Below are the code and all the weights of a small trained network. Each question names an input and a class and asks about switching units off, where a switched-off unit gives its printed mean instead of its output.

import numpy as np


def w(rows, s, z=0):
    codes = np.array(rows[::2]) - 128.0
    scale = np.full(codes.shape[1], s)
    scale[-1] = z or s
    return codes * scale


def norm(h):
    return h / np.sqrt((h * h).mean(-1, keepdims=True) + 1e-5)


def f(y):
    return np.maximum(y, 0)


def log_softmax(a):
    a = a - a.max(-1, keepdims=True)
    return a - np.log(np.exp(a).sum(-1, keepdims=True))


def net(x, mask):
    res = np.array(x, float).reshape(1, 6) / 4 @ E
    u = 0
    for l in range(2):
        y = f(norm(res) @ A[l][:, :-1].T + A[l][:, -1])
        res = res + np.where(mask[u : u + 6], y, B[l][:, -1]) @ B[l][:, :-1]
        u += 6
    return log_softmax(norm(res)[-1] @ U[:, :-1].T + U[:, -1])


A, B = {}, {}
E = w([
[132,206,95,140,48,62,169,172,45],'x0',
[72,51,71,44,70,82,150,165,121],'x1',
[200,118,127,117,1,173,140,111,219],'x2',
[146,187,41,34,192,94,91,207,210],'x3',
[129,129,127,124,126,123,127,120,128],'x4',
[96,137,112,150,153,134,203,116,167],'x5',
],0.009)
A[0] = w([
[151,64,120,125,116,140,1,169,83,84],'0.n0',
[85,41,117,82,112,88,151,164,129,1],'0.n1',
[88,54,134,177,104,140,121,100,101,38],'0.n2',
[128,86,99,123,194,96,126,89,100,61],'0.n3',
[119,76,112,120,169,156,105,128,174,66],'0.n4',
[89,98,97,169,172,140,228,149,179,57],'0.n5',
],0.017,0.0089)
B[0] = w([
[84,194,149,94,134,108,194,55,162,253],'0.n0',
[136,142,4,108,109,195,52,66,67,240],'0.n1',
[218,79,116,135,152,109,197,179,87,237],'0.n2',
[76,116,167,131,114,154,111,169,127,197],'0.n3',
[158,37,181,114,170,126,88,105,148,217],'0.n4',
[103,206,165,85,111,100,157,59,137,203],'0.n5',
],0.015,0.0069)
A[1] = w([
[165,231,135,237,213,177,67,99,163,2],'1.n0',
[127,216,159,89,123,137,137,65,113,135],'1.n1',
[30,114,109,127,222,102,111,192,68,66],'1.n2',
[138,166,51,53,217,81,92,198,227,31],'1.n3',
[167,82,91,118,42,148,135,146,254,36],'1.n4',
[80,205,66,190,60,40,122,201,101,68],'1.n5',
],0.018,0.0057)
B[1] = w([
[61,62,13,30,61,162,109,115,85,200],'1.n0',
[153,192,122,110,164,55,132,173,147,253],'1.n1',
[151,217,140,185,33,165,91,217,215,187],'1.n2',
[179,71,164,217,83,115,230,82,11,214],'1.n3',
[51,224,143,168,142,147,70,238,119,188],'1.n4',
[117,37,192,84,212,192,87,52,212,199],'1.n5',
],0.013)
U = w([
[159,90,159,205,92,131,188,121,47,109],'0',
[99,122,31,79,83,152,86,116,97,114],'1',
[145,132,130,126,140,118,121,149,142,247],'2',
[97,188,164,162,95,148,94,200,162,111],'3',
[129,64,173,116,181,156,104,103,190,103],'4',
[113,196,147,95,137,72,179,89,140,99],'5',
[158,113,93,165,163,69,106,156,153,81],'6',
[111,59,26,251,156,13,91,149,195,45],'7',
],0.014,0.016)

Each question gives the input, the list of numbers given to net, and the class t.
The units are the neurons (one row each of A and B). Each row of codes is followed by its name. A weight is (code - 128) times the scale printed after its matrix; where a second scale follows, it is the last column's (A, B and U).
mask holds one flag per neuron, layer by layer. A switched-off neuron (its flag False) gives its mean, the last column of its row in B, instead of its output. The means were averaged over made-up inputs and are rounded, as every weight is.
A unit's drop is (log p(t) with every unit on - log p(t) with that unit switched off) / (log p(t) with every unit on - log p(t) with every unit switched off).
The circuit of an input: a set's keep is (log p(t) with only the set's units on - log p(t) with every unit switched off) / (log p(t) with every unit on - log p(t) with every unit switched off). Starting from all 12 units, units are removed one at a time, each time the one whose removal leaves the highest keep (on an exact tie, the one counted first), for as long as the keep stays at least 0.8.
circuit, biggest first: the units of the circuit, biggest drop first
unit that matters most: the unit with the biggest drop
top k neurons: the k neurons with the biggest drops, biggest first
k most important neurons of layer l: the k neurons of layer l with the biggest drops, biggest first
input [2,-8,6,0,1,8], class 1: top 2 neurons -> 1.n0, 0.n0
input [3,-2,-8,2,-7,-6], class 3: circuit, biggest first -> 1.n2
input [-2,5,-6,5,-4,3], class 3: top 2 neurons -> 1.n2, 0.n3
input [-7,4,-8,5,2,4], class 3: 2 most important neurons of layer 1 -> 1.n2, 1.n5
input [2,-5,4,-5,4,-7], class 5: 2 most important neurons of layer 1 -> 1.n3, 1.n2
input [-3,1,2,1,0,4], class 5: 3 most important neurons of layer 1 -> 1.n5, 1.n1, 1.n2
input [7,1,5,-1,-3,3], class 4: circuit, biggest first -> 1.n5, 0.n4
input [7,7,-2,8,-2,2], class 0: top 2 neurons -> 1.n3, 1.n0
input [-5,4,7,-6,0,5], class 3: top 2 neurons -> 1.n4, 1.n3
input [6,-4,-6,3,1,-3], class 3: top 3 neurons -> 1.n2, 0.n1, 0.n5
input [6,-1,-2,-4,6,7], class 5: top 2 neurons -> 0.n5, 1.n1
input [2,-6,-4,-6,0,-7], class 5: circuit, biggest first -> 0.n0, 1.n1
input [-1,2,-2,-5,4,-8], class 5: top 2 neurons -> 0.n0, 1.n3
input [-6,0,-5,8,-6,-1], class 0: unit that matters most -> 1.n3
input [-8,-3,-8,-6,1,-6], class 3: 2 most important neurons of layer 0 -> 0.n3, 0.n5
input [-6,-7,7,0,-2,6], class 1: 2 most important neurons of layer 0 -> 0.n0, 0.n2
input [8,7,5,0,2,-1], class 4: 2 most important neurons of layer 1 -> 1.n5, 1.n0
input [8,-6,-2,8,-7,-3], class 0: top 2 neurons -> 1.n3, 0.n1
input [-7,5,1,5,-1,8], class 5: top 2 neurons -> 0.n5, 1.n5
input [0,-7,-2,-3,-2,3], class 1: top neuron -> 1.n0
input [-4,2,-7,-6,-6,1], class 3: 2 most important neurons of layer 1 -> 1.n2, 1.n3
input [-1,-2,-7,-6,6,-2], class 3: top 3 neurons -> 1.n2, 1.n3, 0.n3
input [5,7,2,-5,-4,5], class 1: top 2 neurons -> 0.n1, 1.n3
input [5,6,-3,5,-4,-8], class 5: top 2 neurons -> 0.n0, 1.n0
input [8,6,7,-7,-5,-6], class 4: 2 most important neurons of layer 0 -> 0.n4, 0.n1
input [8,7,-1,2,7,-5], class 4: 2 most important neurons of layer 1 -> 1.n5, 1.n0
